0: [-10   6  -7  -6  24   1 -38   2 -13  -5   2   4  -2   1  -7  13   4 -11
  -3  -1 -14   2   0  -4   7  22  -4  -8  -4  -3   3   5  -1   4   4   2]
1: [  5   2  -1  -4   1   4  37   3  -2  -1  11  20  11  -8   8 -15   5  25
   4  -2  17  -8   8  -4   2  -3  -6   9  -2  -5   8   2  -2 -12 -15   3]
2: [ -6  -4  -1  -8  -8 -13  11  -1   6  -4  -1   5  11  -3   7 -22  -4   0
   6  11  21   6  13  11 -17  -1   2   7   2  11  -5   1   1   5  -6  12]
3: [ -2  -7   5  -1  -9  -7 -28   7   5  -1  -9   7  20  15  12   9 -12   2
   5  15 -12  -4  -3  -5 -10  -3  14   4   8   0  -1   0 -14   8   7 -11]
4: [  3  -1 -17  -8  33  -1   2   3 -16  -1  23   0 -24 -10  -7 -20   8  20
  -6 -12 -21 -16   6   0  17   3  -3 -20   1 -21  13   4   2  -6  -5 -11] : 0 1 2
5: [ -5  -5  11 -13   8  -1 -21  -7   3   1   7   4   9  -5  -5 -19  -8 -12
  12  10   8   3   7  11 -15  13   8  -7  -4   1   6   2  -6   2  -2  12] : 2 0 3
6: [ -7   9  -4   3  -9   1 -22  -7  -3   3 -12  -6  32  14   5  22 -11 -15
   9   2  14   5  -8   3  -1   2   6  11   3  20  -2   6  -4   9   2   8] : 3 5 2
7: [ -7   5   6  -1 -18 -13 -33   3   0   0  -5  -1   2  12  25  18  -5   6
  -8  -6 -24  -3 -11  -2  -6  -6   8   7   8  -6  -8  -5   0  17   1 -10] : 3 6 0
8: [ -2  -7   0   2  12   2  27   1   4   5   8   4  16   0   7 -21  -2   3
  23   2   8 -11   5   7  -3 -13  -2  -7   8   0   7  -9  -4 -14  -7  10] : 1 2 5
9: [-10   5   8  -5   2  -9 -19 -11  -3   5 -19  -1  44  21   8  19 -14 -12
   8  15  19   0   1  17  -7  11  10   8   0  22  -8   3  -1  -5  -3  -3] : 6 3 5
10: [ -7   5  -3  -5 -15  -8   3   4  15   4  -1   9  40   2  12   1 -17  -2
   9   8   7   4   9  -7 -16  -6  -3  14   4  14   1   1   0   6   1  14] : 2 6 3
11: [  0   5  -7   1   0  23  30   2   2  -4 -12   5   8   6  -1   9  13  15
  -9  -5  19 -11  -1  -1   6   9  -2   6  -4   0   8  -4   8  -9   0  -7] : 1 8 2
12: [ -4   4   1  -6  -7 -12 -30  -7   6  -3 -17  13  27   9   6  11 -15 -48
  -8  10   6   0  -2  -6 -15  13   3   7 -14  22   0  10  -2   5   4  -1] : 6 9 3
13: [ 11  -8  -9   8  10  15  43   9 -11  -3  11  -9 -36  -9  -6 -16  19  19
  -5  -5  11 -11   5  -1  11  -9 -11  -2  -5 -10  -5  -5   2 -10  -1   6] : 1 11 4
14: [  4  -1   5   8  -6  14  32  -2   5  -6   8  13  -2   3   5 -10  -2  30
   0  -1  13 -10  13  -7  -5 -12  -8   4  -7   7   6   1  12 -11 -11   6] : 1 11 8
15: [ -2   2  -2  -8  15 -11 -32  -3   1  -1  -3  -7  23  10  10  15 -18  -7
   0  -3  -5   0  -5  -4  12 -11  13   0   3  30   9   9 -24   3   2  -5] : 6 3 9
16: [  4   1   2  -4  -3  -2   5  -4   9 -13   4  -1  -6  -7   4 -28  -2   9
  10  -8  -6  -3  16  -4  -5   8  -5   5   8  -8   6   7  -1 -11  -6   9] : 2 8 1
17: [ -1  -4  -1  -3  11   7  31  -2 -10  -6   7   4 -10 -12  -5  -5  13  19
   7  -7   2  -7  -1   0  20 -19   1 -13  -6  -1   4   1   8 -19  -7  -4] : 13 1 14
18: [-5 -1  2  0 -2  8 30 -1 10  7 -8  8 35 -7  0 -3  5 17  2 -6 22  7 -1 -9
 -6 -9 -6  6 -6 -2 -2 -8  8  2 -2 13] : 1 11 14
19: [  4   7  -2   3  26  -4  11 -11  -8  12  -2  -2  14  17   1  32   8 -16
   8   7  -6  -3  -1   4  15 -40   8   8   3  27  15  12 -14 -10  -6   6] : 15 6 8
20: [  0  -5  -3  -1  -8 -11 -19   3   8  -2  -3  -2 -11  -3   8 -21 -27   9
   6   3 -14   7   0 -11  -2  -9   8  -2   2 -11  -4   2  -9  -2  -6   9] : 16 3 5
21: [  4  -8   2 -12  30 -11 -59 -10 -11  -4 -25  10   9   4  -2  -4  -2  -7
  12   0 -25  -9  10  -2   4  -7  16  -7   1  11  10  13 -13  -5   2  -4] : 15 0 3
22: [ -7  15   6  -3  -6   2 -18  -4  -6  18 -16   7  27  12   4  13  -9 -10
  -3  14  28   4 -12  -8 -10   5  10  16   6  23   3   9  -6   2  -1  -1] : 6 9 12
23: [  3 -13   0   3  14   9  12   0 -17   5  16  17 -12  -7  -1  -6  20   7
   6  -4  12   1  10  -4  19 -12   4  -8  -2  -2  12  11  -5 -21   3  -5] : 17 1 13
24: [ -1   6  -2  -7  -2   1 -25  -2   3   8  -6  14  -7   3   2   4   1 -14
  -7  -1   0  14   3 -11  -4  11  -1  -4  -2   6   1  -4  -5  -7   4   1] : 0 5 3
25: [  8 -10 -14   9  -4   7  39 -10  -3   2  12  16 -21  -8  14 -21  11  17
   0  -4   4  -2   6  -9   7  -4 -16  -1  -6 -11   3 -14  15  -5  -2  -2] : 13 14 1
26: [ -2   8  -7  24 -15  16  59   1   1  -9  -8  12  10  13   9  25  15  19
  -7   2  10   1  -2 -14   9   5   4  -1 -13   3   0  -4   6   0  -2 -11] : 11 14 18
27: [-11 -10 -10   5   0   1  -3  -8   3  10 -10   7  15  -9  14 -16  -9 -13
   4   5  13  -4   7   1 -17  -3   5  11   1   4  -3   2  -7   1  -4  29] : 2 10 5
28: [  5  -2  -4   9   6  -3  39   9  -3  -4   8  -4 -18 -16  -7 -18  11   5
   1  -5   2  -8  10  -1  -1 -13   1  -7  -6  -2   3  -4   0  -6 -11   1] : 13 17 25
29: [ -1   2   0  -1   6  -5  30  -9   4   4  18  17  13 -11 -12 -13   9   3
   4  -6  12  -2   9  -7  16   5  -1  -9   7   3  14   7  15 -14  -7  -4] : 1 17 23
30: [ -1   4  -4  -3   0   2 -47  -8 -14   4 -10  -6   9  15  -7  26  -4  -7
 -11   4 -16  -5  -3 -11   5   1  16   8   2  10  -8   1 -13  -2  -3  -5] : 15 3 0
31: [  1   0   4   7 -13  14  14   5   4   0  -6  11  26  10  18  20 -18  15
  -3   0   7  -5  -4  -1  -5 -10  -4  17   1   8 -11   2   4   6   4  -4] : 10 18 11
32: [ -3   0  -1  -8  -2 -13 -14  -5   2  11  -2  -4  23  -9   5 -12  -8  -6
  10  10  -2  -1   8   0  -3 -11  -8   2  -5  -1   2  -4  -9   7  -9  17] : 27 5 10
33: [ -4   3   1  -9 -18 -11 -30  -1  -5  12  -7  10  26   3   8  13 -14 -13
   4  12  10  12   4   9  -5  -2   1   7   4   9  -4  -5  -6   6 -10  11] : 6 32 22
34: [-12  -4   1 -12  33   3   3  -5   6   3  17   4  28  -8  -5 -13   7  -6
  19  -3  25   5  -4  10   3   9   4  -8   4  11   7   3   6  -6  -2   8] : 5 8 29
35: [ -1  -5  -8   0   2   7  22   1   1   4   8   3  -1  -8  -8 -21  17  10
 -13  -6  -2   3   0   3   2   1  -5   7  -7 -16   1 -10   4  -3  -6  -2] : 28 25 1
36: [  0 -15   3  -9  27  -8   6   3  -3  -2   8  10  12   4 -13  -5   3   6
  14  -4  10   2  10   4  -3  -7   6 -12   0   6   3   0   1 -13   1  -1] : 34 8 23
37: [ -5   9 -12   2  20  -5 -31  -5 -12   9 -15   6   7   4  -8   9 -10 -25
   6  -4  -7   6   1 -10  -5   8  -3   1  11  19   2   2  -9  -4   2   2] : 24 0 30
38: [  3   2   3   3   0   4  13  -1  -4  -4  -5  -1  19  -1  -8  17  13  17
 -21  -5   4  -2  -6   2   6   6 -10   0  -6   4  10   0   5  -5  -5 -13] : 11 35 18
39: [ -2   4  -6   9 -12  14  37  -7  -9  -2  -9  12   9  13 -11  18  11   7
  -1  -4  25  -3 -14 -13  17   9   5   1   4  21   0   3   5  -3   8 -23] : 11 26 38
40: [  7  -8  -1  -3  29  14   6   3  -4  -4  17   8 -10 -24  -9 -16  16  -1
   1  -6  24  -6  10   3  14 -17  -6  -8   1  -7  15   3  -4 -13   3  -2] : 23 17 36
41: [  1   4  -8   5   2  11  38   1  -1   0  13   1  20  -6  -5  -4  19   3
  -4  -8  36  -2  11  -3   1  -7  -7  -3   0 -10   0  -7   9 -15  -1  10] : 18 1 11
42: [ 12  -7 -12  -3  23   6   3  -1 -21  -5  21   7 -22  14  -8   5   9   7
  -6  -8  -5 -14 -17  -1  16  -1  13  -4  -1   3   5  -4  -6 -11   1 -24] : 23 4 17
43: [  1  -5   4   0  25   2  63   0  -9   5  18  -5   2   1  -6  -7  24  21
   8  -6  16 -12   8   0  16 -29   0 -13   3   9  11  -3   7 -18 -17  12] : 17 28 41
44: [ -2  -1   4  -7 -19   1  25   3   8  -5 -13   6  32  -3  23   5 -10  25
  -5   8   9  -2  -1   2   3 -19   7  14   1   1  -6  -2   4   4   0   8] : 31 18 10
45: [  6  -5  -5  -4  21   8  43   6  -3   0  11  -5 -13 -13 -14 -14  15  16
   0 -10   1  -1  -6 -10  12 -11  -4  -6  -4  -3  10   1   5 -16  -1  -2] : 17 28 13
46: [-12   6   3   1   5  -5 -12  -2   6  -9 -13  -8  11  17   2  20  -4 -19
   8   3  -3   7  -3  -8 -14  -3   2  10  11  18  -1   0 -13  -4   2  -4] : 6 37 3
47: [  3   5  17  -2  25  -1 -41  -4   2   2 -15 -14  11   4  -3  24 -24 -17
   5 -12 -13  -6 -23  -9   8   6  21   0   6  23   0  13 -19  -2  -1  -8] : 15 30 37
48: [ 11   0 -16   6  18  18   9   3  -7  -2  13  13 -20 -11   4   6  28  10
 -10  -8   7 -11  -3  -5   6  -7   4  -2 -14  -3  20  -7  10  -8  -1 -13] : 23 42 17
49: [  3  -5  -5   1   4   9   9  -2  -4  -4   6   4   7   5  -2  25  23  20
 -14 -10   7 -14  -4 -12  16   5   3  -1  -1   6   4 -13   2  -5   3 -14] : 38 11 48
50: [ -4  -4   3  -2  10  -1  35  -9   8  -6  12   4  24  -9  13 -17   0   9
   5  -1  21  -2  15   6  -3  -6  -4  -2  -6 -11   1   0   0 -20  -8  14] : 8 1 41
51: [  0  11   6   8  17   3  -4  -8  -3  -2 -15   1   5  14 -10  31 -13 -20
   2  -1  12   2  -9  -3  -3   4  19   6   7  20  -7   2  -8  -3   9   1] : 46 6 37
52: [ 11 -10   3   8 -18   8  60   4  -4  -6  -2  -2  15 -10   4  -6  16  22
  -2  -4  28 -12   0  -1   7 -17  -7  11  -1  -7   5   3   9 -14  -7  -1] : 1 41 14
53: [  0 -15   2  -3  -7  -5  36   1   3   1   6   3   3   2   4 -13   3  16
  10   1  15   1   8   1  -3  -5  -9   7   0   4  11  -1  -1  -5  -5   5] : 1 14 8
54: [  2  -1   4  -1  11 -23   0   0   5  -1  -2 -10   1   6   6 -13 -15   4
  18   7 -14  -2   8   6 -14  -8   1  -5   6  -6   7  -1  -7   3  -7  18] : 32 20 16
55: [ 11  -4  -5   9  22  13  38  -1  -3  -4  11   9  -9 -10 -16 -23   6   1
  -4  -5  16   1  -4  -3   6   1  -4  -3  -4  -7   2 -11  10 -18  -6   7] : 45 28 35
56: [ -4   9   5   8  21  -3   1  -8  -4   3   3   4  28  -9 -12 -11  11 -16
  15   1  18  -1   9   0  -5   7   7  -5   5  -4   3   7  -3 -13  -2   6] : 34 36 5
57: [  9  -5  -3   5  13   8  55   3   6  -1  15   1 -32  -3  -5  -8   9  16
   0  -6   3  -9   2  -8  -1 -19 -16   3 -14 -15   8  -7  -1  -5  -9   5] : 13 28 45
58: [ -8 -11   6  12 -13  11  31   3   8  -2   6  -1  27  -1  12   8  -3  21
  -1   3  19   2   3  -3   9 -13  -2   5   5  12   2  -3   2  -5   2   3] : 44 18 31
59: [  1   4 -10   7  17  -2 -14  -5 -13   7 -26  -5  27   9  -2  32 -10 -14
   2  -1   6   4  -8  -1  11 -10  14  -1   9  24  -8   5 -13  -9   5   6] : 51 6 15
60: [ -1   6  -3  -4 -12  -5   7  -1  -3   9 -13   6  -2  17  22  10  -2  15
  -6  -9  -9 -14  -5  -9  -9  -4  -6  10   4  11  -4   1   2  -6   0 -10] : 31 7 38
61: [ -3  -5   4  -4 -24   1  11  -5   4  -1 -11  18  14   9  19   3 -21  22
  -4   7 -10 -14 -13 -11   2  -9  -5   4  -2  13   6   2 -12  -8  -5  -9] : 60 31 44
62: [  2   7   4  -7  36   4  17  -8  -3   7   4   2   3  -6 -29 -18  11 -16
  17 -11   8   4   1  10   2   1   5 -17   1  -5  11   7  -2 -15 -10   7] : 56 36 34
63: [-14  12  14  -4  -1  -9 -36  -4   5   2 -12  -5  39  15   3  19 -15 -19
  -4   4  19   0  -3   4 -11   1  21   8   1  24   5   4  -6  -3   4  -5] : 9 6 22
64: [ -5  -8  -7   5  12  16  46 -13  -6  -8  11  23   1 -15   2  -7  -4  10
  -1 -10  26   2   1  -9  -2  -6  -5  -4  -5   5   3  -5  10 -18  -6   4] : 55 1 14
65: [  1   0  -4   2   3 -13  28  -3   1   4   1   6  16   0  -9  -6   5 -14
  12   5  21   8   9  -6  -3 -19   8  -7   9   3   5  -7   3   5   0  15] : 8 2 53
66: [  2   2   1  11  -5   9   6   0 -17   7 -14  -1 -10   8  16  23  -3  20
  -6  -9   2  -3  -4  -9   7  -9  -8  13   6   8   4  -1  -7   3  11 -15] : 60 31 49
67: [ -3  12  -1   6  25  -1 -29   2 -18  -6 -13  -6  25   5  -3  31  -9 -20
   1   1   7  -4   0  -3   6  -2  20  10   1  31  -2   6 -16  -4   5  -7] : 59 51 15
68: [-10  -1   0   1  16  -2 -13  -5   0   3   4   4  21 -18 -19 -11   6 -20
   5   4  20   4  15   2   5   3  12 -10   5  -1  -2   3  -3  -9  -9  12] : 56 5 34
69: [ 11   4  -7   3  -4   3  37  -1  -1  -4  12  22 -17 -10   6 -20  11  25
   2  -3   2 -12  13   0   0  -1 -11  -1  -6 -11  11  -6  12  -2  -6   2] : 25 1 14
70: [  5   2  11   3  -6   5 -20  -5   5   3 -14  -4  13   3   2  13  -3 -13
   4   5   4  19  -6   2  -7  13   2   5   4   1  -5   4  -2  11   4   9] : 6 24 33
71: [  7  -5   8   5   4   0  49  -2   7   4   8  -1  20   2   2 -11   7  15
  10   4  25  -3   2  12   3 -32 -12   2   8   6   8  -9   9 -16  -8   6] : 53 8 52
72: [  2  -5   5 -11 -34  -9  -8   2   1  -2  -9   8   8  16  16  28  -5  21
  -8   4 -14 -10 -15  -6   9 -12   2  17  -2  15   5   4   1   1  -3 -13] : 61 60 7
73: [  0 -16   2 -20  34  -3  -2  -8  -1  -3   7   5  23  -1  -3 -19  17  -4
  15  -7  19   2   7  -4   3  -7  15 -11   8   8   7  12  -1 -24  -3  -2] : 36 34 56
74: [  2   3  -2  14 -26   0  18   2   3   5 -14   3  11  15  10   9 -12  20
  -7   1  -2  -6  -2 -10  -3  15 -10  17   1  -2  -7  -2   4  -3  -6   0] : 60 31 61
75: [ -2  -1  -3  -6  -2   0 -30  -2  -3   0   0   3  -1  -9  -5  -8   2  -9
   0  -8  -4  10  13  -9  -4  43  -6 -12  -9  -9   0  -4   1   8   6   0] : 24 0 5
76: [  0   6  -2  17 -33  11  41   7  -7   8 -18  11   9  12  12  11 -13  18
  -6   5   7  -2   4  -7   4 -13  -6  18  -7   4  -4  -1   8  11   6   1] : 74 31 44
77: [-10   1  -5   8  16   3   6  -1  -2   5   4 -18  11  -7 -29 -13  13 -28
   7 -10  37   8   6   6 -11  13 -10  -9  -6 -10   2   2   4  -2 -10   9] : 56 68 62
78: [  8   6  -6   3  -9  15  27  -5   8  -8   4  15   8 -10  -5 -17   1  17
  -1   0   9  -6   8  -1   5 -11  -4   0  -7 -13   6   2   1  -4  -4  -5] : 1 14 69
79: [  1   2  -7  13 -13  18  26  -6 -10  -7  -8  22  10   3  -3  12  13  11
 -26  -2   9  -2  -3  -5   4   6  -7   8  -3  11  -4  -2   5 -12  -6 -22] : 11 38 39
80: [  7  -4  -9  -7  -6   8   7   6  12 -11   9   8   1 -13  -8 -22   8  17
  10  -7  -9  -5  11  -3   6  -9 -11   2  -4 -24   0  -2   4  -3  -4   8] : 78 16 35
81: [ 10  -3  -3  17  -5   5  63  -1   1   0  20  -1 -31  -3   9 -16  15  20
   4   0  -4  -2   7  -2   8 -26 -10  -8   0 -12   8 -20   3  -1  -6  11] : 57 25 13
82: [  3   2  -6   2  12   1  51  -4  -7   5  18  -1   5 -10  -3  -7  22   7
  11  -5  21  -5  11   7   7 -14   1  -5   2   1   8   2  -1 -17  -6  -3] : 43 41 17
83: [-12   4   6  -4   4  -8 -35  -9  -3   0 -20  -1  20  17   8  17  -9 -12
   5  13  18  -1 -19   1   7  -4  25  12  -5  23   6   8 -11   3   6  -1] : 63 6 22
84: [ -2  -8  -3  -8  20 -15 -13  -9  15   1   7   1  11 -26  -3 -20   0 -16
  13  -1  15  13  -2   8   2   9   0  -5  -1  -9   9   4 -10  -3  -1   6] : 5 68 34
85: [ -4   6  -2   5  -9  -3  -7   7  -4   7  -9   8  19  -1 -10   6  -6  -7
  -3   3  18   6   6  -2 -12   0  -5  -1   1  -1  -1 -12   4   1  -4  11] : 33 70 32
86: [ -1   0   0   0  -7 -18 -33   6   0  -4   1   1   8  11  13  16 -10   7
   2   5 -19  -9 -17   3   1 -26   2   7  11  13   0   6 -15   4   1 -12] : 3 7 15
87: [ -6  -8   4  -4  31   0  18  -7  -6   2   4   2   9   1 -28 -27  11  -6
  -3  -3  31   5  15  10  -9  15   8 -16   2  -8   1  -2   5  -8   0   6] : 62 77 56
88: [ -1  -3 -10   1   8  11  26   0 -11  -4  12   1   2 -11 -13  -4  17   4
 -14 -14  32   6  10  -2  11  -1  -3  -6  -9  -6   4 -11  10 -15  -5   0] : 41 55 35
89: [ -3   0   6  -1 -17  14  28   1   4   4   2  15  28  -7  12  -1 -13  17
  -4   5  19   6   1 -11  -6  -4  -9  13   0   7   6  -1   4  -3   0  19] : 18 58 44
90: [  8 -10  -7   5   6   5  58   3  -1  -4  -1   8   7 -23   9  -7   7  13
  -5 -12  27   6  15  -2   7  -3 -14  -2 -13  -6   2  -3  13 -12   0  10] : 64 41 52
91: [ -1  -3  -3  -8 -19 -10 -13   1   3   2  -6   6   3   5  17  22  -2   4
  -6   6  -1  -4  -7  -8   8 -11   6   9   0  20  -4   4  -5   6   1 -13] : 72 86 60
92: [ -7  10   3  -3  24 -16 -29  -1 -13   5  -4  -5   9  17   0  24 -10 -28
   9   5   3   2   1  -4  -9   8  12  -6  -3  15  -6   6 -20  -6  -3   0] : 37 67 46
93: [  5   0   4  14 -35 -10  26   1  -2   6  -7  -4  18  20  25  35 -12  18
  -4   5   5  -4  -8   4  -1 -37  -8  16   2  18  -2   0  -7   9  -4  -9] : 31 76 72
94: [  1  -6   9  -7  22  -8  30 -14  14  -3  13   0  17   1  -5 -21   8  -8
  15  -2  24   5   5   4 -14  -1   3 -10   2   4   5   4  -4  -7 -10  15] : 50 8 34
95: [ -8  18  -1   1 -16   5  20  -2   8   6 -11   2  42  -5   7 -14  -6  -4
   7  13  21  14  17   7 -16  -7 -10  13   8   3   7   0   0   7  -9  37] : 10 89 2
96: [ -5  -2  -6  -5   1   1  31 -11   9  -4  -2  11  26  -6   5 -19   3  10
  -2   0  25   5  12  -1   2   7   6  -3  -9  -5   4   1   2  -4  -8   8] : 50 18 1
97: [  0   0   9  -8 -31 -12   0   1  -4   0 -12  14  26  18  29  26 -19  19
   2  11 -15  -2  -9  -5  -4 -12   5  16  -2  26   1   7 -11   5  -6 -17] : 72 61 91
98: [ -6   2   5  -2  -8  -6 -17 -13   2   5 -19   7  28  10   9  13  -7 -15
   8  11  33  11  10  -1  -5   1  -5   4   6  24   3   3  -3   6   2   9] : 6 22 33
99: [  1  -8 -13 -15  -7  -8   1 -14   3 -13   5   7   0 -16   2 -17  12  15
  -7  -6  -9  -3   5  -5   5  -7   4  -6  -1  -4   4   2   5  -5   2   1] : 80 16 35
100: [ -4   0   2   7  -3   3   3   5   1   3 -15   0  33   9  20   2 -10  16
  -1  -1  12  -5   4  -3  -6 -15   0  11  -8   3   2  -3   2   9   2  -3] : 31 44 10
101: [ -1  -8   3   2  14  14  22  -4  -2   5  -2  14  -6   5 -12  15  20   1
   9   3   9  -1   4  -3  18  -1   9   1   5   9   1  -2 -10  -3  -7  -3] : 23 49 11
102: [ -3   0   8  -3  12 -15 -30  -8  -4  11   1  -3  11  10  10  12  -8 -28
   5   7   7   3  -2   1   3 -12   9  -3   4   6   2  10 -17   3   1  -3] : 92 15 83
103: [ -6  20  -9  13  27  -3  -2  -4 -16   2  10  -4   6  -4 -11   8   9 -19
   5  -6  15  16   5  -2   1  -7   4   5  -3   6   8  16  -9  -3   3   3] : 56 68 37
104: [ -8  -5  -4   1 -32   9  17   3   9  -2 -14   1  31 -13   9  -2  -7  19
  -5  -1  14   2   3  -3  -8   3  -4  10  -8  -5 -12 -12   9  -6  -2   0] : 44 18 89
